Below is a small trained network, with its code and all its weights. Each question gives an input and a class and asks what happens when units are switched off, that is, made to give their printed mean instead of their output.

import numpy as np


def w(rows, s, z=0):
    codes = np.array(rows[::2]) - 128.0
    scale = np.full(codes.shape[1], s)
    scale[-1] = z or s
    return codes * scale


def norm(h):
    return h / np.sqrt((h * h).mean(-1, keepdims=True) + 1e-5)


def f(y):
    return np.maximum(y, 0)


def log_softmax(a):
    a = a - a.max(-1, keepdims=True)
    return a - np.log(np.exp(a).sum(-1, keepdims=True))


def net(x, mask):
    res = np.array(x, float).reshape(1, 3) / 4 @ E
    u = 0
    for l in range(3):
        y = f(norm(res) @ A[l][:, :-1].T + A[l][:, -1])
        res = res + np.where(mask[u : u + 6], y, B[l][:, -1]) @ B[l][:, :-1]
        u += 6
    return log_softmax(norm(res)[-1] @ U[:, :-1].T + U[:, -1])


A, B = {}, {}
E = w([
[64,180,111,154,126,154,152,162,222,2,124],'x0',
[92,51,19,185,199,117,103,123,250,191,160],'x1',
[163,66,84,184,122,218,166,66,52,143,131],'x2',
],0.0087)
A[0] = w([
[143,9,43,185,159,187,152,75,138,154,154,39],'0.n0',
[151,100,71,153,222,82,113,120,179,152,180,224],'0.n1',
[105,174,133,66,189,18,73,142,144,171,144,2],'0.n2',
[136,157,132,102,49,156,173,120,100,45,126,6],'0.n3',
[128,2,72,183,137,154,114,108,117,118,142,54],'0.n4',
[113,145,178,82,151,67,116,208,158,154,113,56],'0.n5',
],0.0092,0.0051)
B[0] = w([
[84,182,92,169,161,255,142,196,181,204,103,249],'0.n0',
[132,56,147,67,128,196,38,92,113,127,118,255],'0.n1',
[132,57,133,103,36,85,183,123,243,132,151,198],'0.n2',
[135,114,86,102,110,170,100,65,117,224,108,201],'0.n3',
[26,85,92,181,130,175,160,170,98,195,162,210],'0.n4',
[157,72,198,151,119,137,113,139,105,165,202,202],'0.n5',
],0.0099,0.0088)
A[1] = w([
[132,95,169,159,101,166,215,143,56,184,121,253],'1.n0',
[159,142,161,97,112,94,120,20,82,75,108,27],'1.n1',
[134,113,66,129,176,72,160,116,97,113,140,61],'1.n2',
[118,109,126,107,67,2,102,171,182,137,93,3],'1.n3',
[55,165,77,195,107,136,198,161,151,150,115,20],'1.n4',
[92,164,162,140,151,109,84,172,142,106,186,8],'1.n5',
],0.0079,0.0014)
B[1] = w([
[61,192,199,83,150,144,73,213,38,83,120,254],'1.n0',
[154,154,125,17,126,87,94,3,183,142,53,178],'1.n1',
[124,195,176,172,152,158,147,213,40,72,47,128],'1.n2',
[57,37,190,141,114,96,133,86,216,159,196,179],'1.n3',
[242,130,150,66,225,118,56,80,92,125,200,185],'1.n4',
[128,70,98,70,84,117,156,151,40,175,74,142],'1.n5',
],0.0071,0.0085)
A[2] = w([
[117,121,45,187,98,161,181,154,177,191,124,6],'2.n0',
[192,188,28,128,166,137,130,59,165,109,163,94],'2.n1',
[157,131,58,103,177,146,97,117,164,157,106,103],'2.n2',
[87,101,166,64,158,153,56,85,69,82,148,163],'2.n3',
[163,94,170,152,135,2,150,122,224,91,182,144],'2.n4',
[95,43,59,154,128,154,116,187,172,51,128,57],'2.n5',
],0.0085,0.0019)
B[2] = w([
[102,127,78,173,155,147,129,29,206,109,83,179],'2.n0',
[89,163,135,123,160,43,86,152,117,90,163,144],'2.n1',
[131,104,188,144,123,157,101,71,163,59,192,183],'2.n2',
[165,170,66,168,103,41,194,124,200,102,79,254],'2.n3',
[147,89,221,103,97,87,194,171,86,150,164,200],'2.n4',
[102,108,130,166,153,123,215,147,1,139,96,185],'2.n5',
],0.0091,0.0089)
U = w([
[132,182,100,139,167,78,80,98,174,67,196,96],'0',
[165,224,125,71,86,70,127,90,107,119,48,176],'1',
[134,194,185,156,170,147,130,238,32,174,139,59],'2',
[107,52,217,75,84,60,125,154,170,144,192,195],'3',
[204,124,120,160,158,100,99,168,120,118,159,12],'4',
[66,88,85,146,178,247,88,125,151,189,130,196],'5',
[175,132,105,155,171,71,87,165,104,138,189,3],'6',
[109,106,133,188,158,76,190,148,111,56,123,91],'7',
],0.015,0.0051)

Each question gives the input, the list of numbers given to net, and the class t.
The units are the neurons (one row each of A and B). Each row of codes is followed by its name. A weight is (code - 128) times the scale printed after its matrix; where a second scale follows, it is the last column's (A, B and U).
mask holds one flag per neuron, layer by layer. A switched-off neuron (its flag False) gives its mean, the last column of its row in B, instead of its output. The means were averaged over made-up inputs and are rounded, as every weight is.
A unit's drop is (log p(t) with every unit on - log p(t) with that unit switched off) / (log p(t) with every unit on - log p(t) with every unit switched off).
The circuit of an input: a set's keep is (log p(t) with only the set's units on - log p(t) with every unit switched off) / (log p(t) with every unit on - log p(t) with every unit switched off). Starting from the 12 units with the biggest drops (on a tie, the unit counted first), units are removed one at a time, each time the one whose removal leaves the highest keep (on an exact tie, the one counted first), for as long as the keep stays at least 0.8.
units of the circuit, in order: the units of the circuit, biggest drop first
top k neurons: the k neurons with the biggest drops, biggest first
top k neurons in layer l: the k neurons of layer l with the biggest drops, biggest first
drop of u: that unit's drop, to one decimal
input [7,3,0], class 7: top 2 neurons in layer 0 -> [0.n0; 0.n3]
input [2,3,-3], class 3: units of the circuit, in order -> [0.n0]
input [-3,-2,7], class 2: units of the circuit, in order -> [1.n0; 0.n1]
input [-8,-3,1], class 1: top 2 neurons -> [0.n0; 0.n4]
input [-7,1,-1], class 3: top 2 neurons in layer 0 -> [0.n0; 0.n3]
input [7,-1,-1], class 0: top 2 neurons -> [0.n2; 0.n1]
input [-8,-4,-2], class 1: top 2 neurons in layer 0 -> [0.n0; 0.n4]
input [-8,0,1], class 2: top 2 neurons -> [1.n0; 0.n3]
input [0,-7,-5], class 1: top 3 neurons in layer 0 -> [0.n0; 0.n3; 0.n4]
input [-8,7,-6], class 3: top 2 neurons -> [0.n2; 0.n3]
input [7,1,3], class 0: top 2 neurons -> [1.n4; 2.n1]
input [7,3,-1], class 7: top 2 neurons -> [0.n0; 2.n5]
input [6,0,3], class 0: top 2 neurons -> [1.n4; 0.n1]
input [-4,7,-6], class 3: units of the circuit, in order -> [0.n2]
input [-4,-2,1], class 1: top 2 neurons in layer 0 -> [0.n0; 0.n4]
input [0,-4,-2], class 1: top 2 neurons in layer 0 -> [0.n0; 0.n4]
input [-6,-4,-2], class 1: drop of 0.n4 -> 0.2
input [-6,5,-5], class 3: drop of 0.n2 -> 0.4
